Each row of numbers stands for one node and depends on some of the facts below. Use the named rows to name the rest.

Facts:
bagom {μ=313, χ=274, ζ=vesto}
begran {μ=216, Φ=skebole grige, χ=868, ζ=bagom}
biskan {μ=216, Φ=rase flero luskin, χ=274}
biskek {μ=216, Φ=tenan bradrel, χ=274, ζ=begran}
bokam {μ=353, Λ=grakezu, Φ=tenan mizoton teklos naklor genulur, χ=112}
boku {μ=313, χ=274, ζ=lubak}
bosti {μ=313, Λ=niflar zeplastim, χ=274}
bradrel {μ=216, Λ=stupla, χ=727, ζ=labok}
brugan {μ=353, Λ=mizoton, χ=868, ζ=famu}
bruskunem {μ=216, χ=274, ζ=toskon}
brutiklak {μ=848, χ=274, ζ=groskil}
buluski {μ=848, χ=274}
buplan {μ=313, χ=274, ζ=bosti}
daka {μ=848, χ=274}
dedrik {μ=216, Φ=buluski bosti nepek, χ=112}
degis {μ=848, Λ=rezes, χ=274}
detes {μ=313, Λ=fonil, χ=868}
difer {μ=216, Λ=zovulek, χ=274}
difliskil {μ=313, Φ=fonil skozir kebus rudrak korubim kebra skebole, χ=274}
dogruk {μ=313, Λ=vubistol, Φ=skavus, χ=112, ζ=skupe}
dopur {μ=216, Λ=teklos vuzur, χ=112}
drabres {μ=353, Λ=dretil trupevu laflufo, χ=727}
drabun {μ=216, Λ=flero mizoton, Φ=floklum drumibra gulemus, χ=274}
dragel {μ=353, Λ=grores, χ=274}
dretil {μ=216, Λ=nugri feflo fulir, χ=274}
drevisen {μ=216, Λ=trudren, χ=274, ζ=leral}
drilani {μ=848, Λ=fotrur grebrim, χ=274}
drividrun {μ=216, Φ=nugri zovulek, χ=274}
drudriplus {μ=353, Λ=skupe tretre, χ=727}
drumibra {μ=216, Λ=kebus soska, χ=479}
drutron {μ=216, χ=768}
famu {μ=216, χ=768, ζ=drutron}
feflo {μ=313, Λ=skupe, Φ=kigo rezutrus mizoton pakom daka, χ=274}
fidranal {μ=216, Λ=skistor, Φ=famu bosti figo, χ=868, ζ=trokes}
figo {μ=216, Λ=gama, χ=274}
flegi {μ=216, Λ=maklar gredas, χ=868}
flero {μ=216, Λ=skavus dretil, χ=868}
flifligrim {μ=216, Λ=korubim, χ=274}
flital {μ=848, Λ=maklar nepek, χ=479}
fliva {μ=216, χ=274}
floklum {μ=216, Λ=dopur, χ=274}
fluskol {μ=353, Λ=drudriplus, χ=868}
fonil {μ=848, Λ=feflo bradrel, χ=274}
fotrur {μ=216, Λ=dragel, χ=112, ζ=tenan}
fulir {μ=848, Λ=vuzur latrer, χ=727}
fuples {μ=848, Λ=vubistol gradrem, χ=768}
fupun {μ=313, Λ=pade dragel, χ=479}
fustazas {μ=216, χ=727, ζ=vuben}
gama {μ=216, Λ=grores, χ=274}
gasi {μ=848, Φ=plama fupun grerel buplan, χ=112}
genulur {μ=848, χ=274}
gradrem {μ=216, Λ=fulir, χ=727}
gragisto {μ=353, χ=727}
grakezu {μ=353, χ=727}
grebrim {μ=216, Λ=boku, χ=274}
gredas {μ=848, Λ=trostur boku, Φ=plama rezutrus, χ=274}
greflu {μ=216, Λ=voto, χ=727}
greples {μ=848, Λ=stemin, χ=727, ζ=skozir}
grerel {μ=313, Λ=vaplu, χ=112}
grige {μ=313, Λ=viklazuk, χ=274, ζ=gama}
grores {μ=353, Λ=fulir latrer, χ=112}
groskil {μ=216, Λ=drabres viklazuk, χ=868, ζ=tretre}
gulemus {μ=848, χ=274}
kebra {μ=848, Λ=drevisen, χ=727, ζ=grerel}
kebus {μ=216, Λ=dretil nugri, χ=868, ζ=zuskal}
kigo {μ=313, Λ=rase gasi, χ=274}
kiskal {μ=216, Λ=drabun, χ=868}
klodra {μ=848, Λ=gasi, χ=479, ζ=stodro}
klotron {μ=216, Λ=drevisen, χ=274}
klugral {μ=216, Φ=tadrastek detes skozir tretre, χ=274, ζ=stuse}
kogon {μ=848, Φ=rudrak tretre suste, χ=479}
komar {μ=353, Φ=noro gama buluski vesto, χ=274}
korubim {μ=848, Λ=vubistol, χ=274}
labok {μ=216, Λ=skavus dragel, Φ=skozir buluski pipla, χ=868, ζ=greflu}
laflufo {μ=216, Λ=feflo trufle, Φ=skiba skozir fotrur boku, χ=274}
latrer {μ=216, Φ=pade, χ=274}
lenem {μ=216, Λ=brutiklak drumibra, χ=274, ζ=grige}
leral {μ=216, Φ=kigo puflar bosti pipla gulemus gradrem, χ=274}
liklis {μ=216, Λ=dopur drudriplus lufatran, χ=274}
lubak {μ=848, χ=274}
lufatran {μ=216, Φ=rudrak rezutrus teklos stuse, χ=274}
luskin {μ=353, χ=768}
maklar {μ=848, Φ=skavus flero difer, χ=727}
mizoton {μ=313, Λ=soska latrer, χ=274, ζ=drividrun}
naklor {μ=848, Λ=skiba, χ=274, ζ=soska}
nalar {μ=848, χ=274}
nenok {μ=216, Λ=stodro, Φ=drevisen plegen rokluzur nepek, χ=868}
nepek {μ=848, Λ=kebus mizoton dogruk gasi klodra tudo, χ=274}
niflar {μ=848, Λ=drabres stikla vesto skebole, Φ=klotron pakom plegen boku zeplastim, χ=727}
noro {μ=353, χ=868}
nugri {μ=353, Λ=vuzur, χ=112}
pade {μ=216, Λ=drabres, χ=727}
pakom {μ=848, χ=727}
pidres {μ=216, Λ=trostur vuzur, Φ=stupla plegen, χ=868}
pipla {μ=216, χ=112, ζ=naklor}
plama {μ=313, χ=274}
plasas {μ=353, Λ=tagri, Φ=kebus drabres fotrur gragisto bradrel, χ=274}
plegen {μ=848, χ=727}
plelar {μ=353, Λ=trudren, Φ=fupun buluski bosti dragel, χ=274}
plinek {μ=848, Φ=brugan vaplu fuples daka korubim, χ=479, ζ=bradrel}
pofe {μ=313, Φ=gama figo viklazuk, χ=274}
puflar {μ=848, χ=727}
rabrodim {μ=353, Φ=kigo flegi bagom, χ=727}
rase {μ=313, χ=868, ζ=nalar}
rezes {μ=216, Λ=rabrodim, χ=868}
rezutrus {μ=848, χ=868}
rokluzur {μ=313, χ=274}
rudrak {μ=313, χ=274}
rugar {μ=216, Λ=teklos gredas, χ=274, ζ=plasas}
skavus {μ=216, Λ=vaplu, χ=274}
skebole {μ=848, Λ=dretil difer vuben, χ=868, ζ=brutiklak}
skiba {μ=313, Λ=kiskal fidranal, χ=479}
skistor {μ=216, Φ=kebus fuples trostur genulur, χ=727}
skozir {μ=848, Λ=vuben, χ=112, ζ=daka}
skupe {μ=848, Φ=kiskal zotrol zovulek tagam gragisto fluskol, χ=727, ζ=bruskunem}
skuples {μ=848, Λ=dopur, χ=274}
soduk {μ=848, Λ=drudriplus brutiklak, χ=274}
sopo {μ=353, Φ=detes grores, χ=112}
soska {μ=848, Λ=vuzur trufle, Φ=grerel vaplu stuse vuben, χ=479, ζ=tudo}
stemin {μ=216, Λ=skavus flero bradrel, Φ=rugar pakom korubim flital, χ=274}
stikla {μ=216, Λ=degis, χ=727, ζ=greples}
stodro {μ=848, Λ=klotron, χ=868, ζ=plinek}
stupla {μ=313, χ=274}
stuse {μ=848, Λ=stemin, χ=727, ζ=fustazas}
suste {μ=216, χ=727}
tadrastek {μ=216, χ=727}
tagam {μ=313, χ=868, ζ=tegran}
tagri {μ=353, Λ=fonil fulir, χ=274, ζ=togral}
tegran {μ=216, Φ=fonil nugri korubim naklor tukol, χ=727, ζ=nepek}
teklos {μ=216, Λ=stupla, χ=274}
tenan {μ=216, Λ=drumibra, χ=112}
tizu {μ=848, Φ=noro buluski zeplastim bruskunem, χ=727}
togral {μ=848, Φ=dretil, χ=274}
tonil {μ=216, Λ=rabrodim stikla, Φ=skiba puflar tukol klodra, χ=112}
toskon {μ=313, Φ=skavus gama rokluzur fliva, χ=727, ζ=kebra}
tretre {μ=216, χ=727, ζ=liklis}
trokes {μ=216, χ=727}
trostur {μ=216, Λ=skavus, χ=274}
trudren {μ=313, Λ=latrer, Φ=tretre, χ=274}
trufle {μ=848, Λ=rabrodim, Φ=famu vaplu pade, χ=274}
trupevu {μ=353, Φ=soduk nalar, χ=112}
tudo {μ=353, Λ=grakezu stupla skuples kogon, χ=274}
tukol {μ=313, χ=274, ζ=floklum}
vaplu {μ=216, χ=274}
vegume {μ=216, Λ=drabun, Φ=tagam, χ=274}
vesto {μ=216, Λ=tenan nugri gasi, χ=112, ζ=boku}
viklazuk {μ=216, Λ=dopur vuzur, χ=112}
voto {μ=353, Λ=degis bradrel, χ=274}
vuben {μ=216, χ=112, ζ=pakom}
vubistol {μ=216, χ=112, ζ=stupla}
vuzur {μ=216, Λ=feflo, χ=274}
zarora {μ=216, Λ=dogruk dragel skistor nepek, Φ=soduk bruskunem, χ=274}
zeplastim {μ=353, Λ=nenok dogruk, χ=768}
zotrol {μ=313, Λ=drevisen flero vubistol, χ=768}
zovulek {μ=216, Λ=laflufo, χ=274}
zuskal {μ=848, χ=479, ζ=buplan}

Some nodes and their rows:
drevisen: [ -2 -39   3  -7   5 -10 -32   7   4 -17 -10   5  -1 -10 -13 -10  22  -3
 -15 -24 -12 -19  31  34 -44 -15  15 -20  35]
gasi: [  2  42 -25 -20  31   2  18  23   5 -45  29  -5 -14  30  -3   7 -21   9
  13  16   3  15  -2  -3  27   3   2  -6  -3]
buplan: [-40  35 -15  -8  28 -18   1  -4  19 -64  19  13  14   6 -25  36   2  44
  -1  20  -1  12  29   1  23   6  -2 -13  22]
fupun: [-20 -11  25 -10  22 -21 -16 -26   9 -18 -14 -19  38 -19  -5 -15  11 -25
 -27 -16 -24 -26  -4  25 -29   2  -8 -26  39]
suste: [ -8  41 -11 -25  38 -12  19   5  -3 -50  14  18  -5  -1 -19   8  15   9
  -3  41  49  -5  13  -5  -2  22   4  -2 -20]
kogon: [-22  55 -26 -21  40   6  33  10 -20 -25  19   9 -12  20  10  -2 -27  -9
   2  20   8  12   4  -4  40  13  -3   4 -25]
gama: [ 20 -34   3  -9   8 -10 -21   7   4 -25  -8  -4   1  -8 -18 -11  22 -11
 -18 -17  -7 -27  15   7 -44  -6   4 -13  53]
grakezu: [ -5  46 -14 -34  43 -19  31  10   2 -44  14  14 -18   8 -24   2   7   7
   8  22  57  -4   9  -2  -8  22  14  -3 -12]
fustazas: [-17  43  -6 -10  44 -27  16   9  12 -51  15  20  -7  -1 -23  13  18  17
   7  26  44  11  30   2  -2   4  24   0 -27]
rase: [-37  45   2  -9  38 -25   4 -17  21 -58  22   5  17  10 -21  27   6  33
   2  33  16  11  16  11  13   3   6 -11   3]
skistor: [ 14  45  -6 -13  50   4  15  17   1 -49  28  16  -1  16   1   6  -2 -11
  -6  39  26  12   4  -2  25   7  13  -3 -42]
zarora: [ 26 -34   4 -13  17   7 -29  18   0 -21   4  -6   2   2  10 -16   6 -33
 -16 -23 -31 -10   8  17 -17 -18   0 -29  20]
tadrastek: [ -5  40 -16 -28  43 -13  20   2  -3 -47  14  17  -3  -3 -20   7  17  10
   2  39  47  -1  10  -4  -1  20   3  -7 -21]
vegume: [ 26 -30   3  -6  11   9 -28  17  -7 -26   2   4  -1   1  12 -11   3 -28
 -26 -13 -27 -14   4  21 -10 -13   2 -17  23]
gradrem: [ 28 -11  20  12  18 -20 -17 -30  -7  -6 -30  13  -9 -22  -5 -10  25 -33
 -37  -2  28 -26  13  -1 -43   9  -4  20  27]
detes: [-14 -14  22  -5  11 -14 -30 -45  -4 -17 -10   1  20 -13   1  -2   8 -16
 -36  -3  -2 -19   0  25 -21   3 -20 -15  31]
puflar: [-10  50  -8 -34  42 -28  23  -5   6 -46  13  10 -11  15 -23   4   4   8
   8  25  43  -1  12  -1   6  24  14 -10  -5]
korubim: [-14 -31   3 -29  -2  -6 -24   4  -9 -12  -8   2 -11   4 -11 -20   4 -15
 -15 -24 -15 -34   9  42 -23  10   4 -33  36]

Name these rows:
No name comes twice in this set of rows, the named rows included.
[ 20  42 -35 -24  54  -4  23  28  18 -39  32 -23   0   4  -8   9   4  14
  30  16   4  30  -6 -45   9 -21 -19 -10  -3] : dedrik
[  0 -32   5 -32  10 -16 -25  -1   3 -13  -9 -11  -9   2 -17 -21  13 -16
  -9 -36 -12 -31  14  20 -41   1  -1 -32  53] : nepek
[ 29  41 -33 -28  52  -5  23  37  14 -46  31  -8 -22  12 -12  10  -5   5
  29  -1   9  21   6 -37  14  -5  -3 -10  10] : komar
[-22  35 -34 -15  26 -14  17  19  10 -41  16  -3 -11   1 -25  17  15  37
  20  18  23  19  24 -10  -6  -8   2   2  -2] : pipla
[ 15  52  -9 -23  55  -5  24  22   4 -42  27  14 -21  17  -1   4  -7 -15
   2  18  33  13   3  -4  14  10  18  -6 -32] : rabrodim
[  9  74  28   9  66 -22  -6   4  52 -54  26  13  30 -11 -15  30 -34  12
   5  31 -19   8  -3   6  43  -8  55  -7  -7] : toskon
[-18  42 -17 -26  27 -14  24   3  -3 -44  16   8 -15  24 -23   7  -5  22
   2  27  37  -1   3   8   5  21   7   0  -4] : rezutrus
[-12 -37   3 -12  -2 -12 -27   2  -3  -9 -10  -5   1  -9  -6 -12  14  -4
 -16 -25 -14 -13  16  38 -48 -20   8 -18  24] : fotrur
[-18  60 -14  17  43 -40  21  28 -21 -36  38   5   6  57   3  21 -17  -7
   6   0  20  23  30   7  32   0  27  -1 -17] : plinek
[ -6 -19  12 -17  25 -22 -31 -22  15 -27  -3 -14  24 -17 -11  -1  16  -6
 -15 -23 -27 -18   5   4 -28  -8 -28 -36  62] : bosti
[  5  43 -26 -21  35   2  16  27   4 -51  27  10 -23  34  -6  11 -17  14
  11  15  -1  10   9  -6  33  12   6  -6   5] : togral
[  6 -19  16  14   7 -15 -27 -24  -5   0 -25  12 -12 -15   0  -4  18 -10
 -31 -15  14  -8  27  21 -43 -10   7  11  19] : kebus
[ 24 -21  -1   2  -8 -12  -1 -12 -18   3 -29   6 -31  -7  -9 -11   3 -15
 -28 -24  18 -20  16   4 -43   4 -12  32  61] : grores
[-11 -42   5   3   5   6 -13 -13  24 -33 -30 -13 -23 -12  -1 -22  35  -5
 -26 -26  -7   7  34  14 -50 -16  -8  14  22] : vesto

Now the same nodes, written a new way:
Some rows with their names:
plegen: [-42  -8 -22   6 -30 -12 -28 -12   5  50 -18  -6   2 -25  -9]
nenok: [ 11  31   6   4  19   9  63 -31  31 -45  24  42 -25  21 -12]
zeplastim: [ 10 -43  -9  13 -19  48 -40  16  -2 -85 -21 -25  33  47  43]
tenan: [ 30 -12   5 -11 -24  36  13  41 -37   5  14 -23   7  41   1]
vaplu: [ -8  10  -9  -8 -25  -1 -26  -5 -27  38 -10   5   9 -29  51]
soska: [ 38 -46  35  32  75 -32  69  34  78   6 -15 -35 -54  16 -70]
vuben: [ -3  -9   3  16 -31   5 -45 -12 -35  28  -9  15  -1 -28  45]
fustazas: [-16   8  -4  -3 -22  -2 -45 -20 -37  43   7   9  -5 -37  19]
pakom: [-24 -11 -26  -3 -40  -4 -41 -12  25  61 -18   3  -1 -28 -11]
difer: [ 19   9  14 -23  -7   5  -3  17 -29 -12  13 -11  29  15  -6]
laflufo: [ 49   4  26   9  63 -14  62   4  41 -20  18  19 -32  14 -21]
boku: [ -6   2  -4  -2 -24  -8 -28  -8 -35  40   2   6   2 -32  49]
komar: [-62 -16 -66  32  37 -14   9 -42  49 -43  24  28 -55 -29  55]
floklum: [ 51 -27  24 -15  10 -12  -7  47 -11  14  33 -41   3   2 -21]
plelar: [-37 -10 -44  13  50  -5  33 -27  47 -95  52   6 -38  18  -5]
drutron: [ 24 -52   2  45 -56  20 -45 -10 -17  15 -13  16  14 -11  88]
sopo: [-25  -5 -39  29  39  26 -11 -25  57 -17 -34  32 -56 -20  58]
nugri: [ 54 -86  35  21  99   2 -51  80  14 -10   0 -96 -11  -3 -47]

Name these rows:
No name comes twice in this set of rows, the named rows included.
[-68 -42 -38  32 -43 -45 -13 -35   1  11  30 -15   9 -27  10] : buluski
[ 54 -28  46  -6  40 -21  -1  54 -17  -3  28 -52  18  10 -41] : dretil
[  5  10 -16   5  56  39  19  -8  60 -53 -31  24 -37  23   5] : bokam
[-35  -8 -23  45  -8  -9  37 -46  59  18 -35  51 -37  -7  22] : gasi
[-69 -12 -42  45  -4 -34  35 -65  54   9  22  40 -49 -20  -9] : tizu
[-10  14  -4 -28 -37   1  11  11  16  -9 -30 -13  38  30 -33] : korubim
[-11   5  19 -10 -18  -6   1   5   1 -18 -28 -26  38  16 -63] : skebole
[ 13  33  -8  -9  19   0  68 -29  32 -50  18  45 -20  29  -2] : zarora
[ 28  -8  33 -13  23  -3 -15  26 -28   8  32 -35   4   9 -55] : gradrem
[-10 -28   0   3 -40   3  12  12   3  -5 -16 -30  14  27 -28] : skozir
[ 40 -16  27  16 -54  38  -5  -2 -37 -56  -8  11  45  49  43] : zotrol
[ 26  18 -18   5  -7 -22  18 -44  53  12  -7  36 -68 -30  60] : drividrun

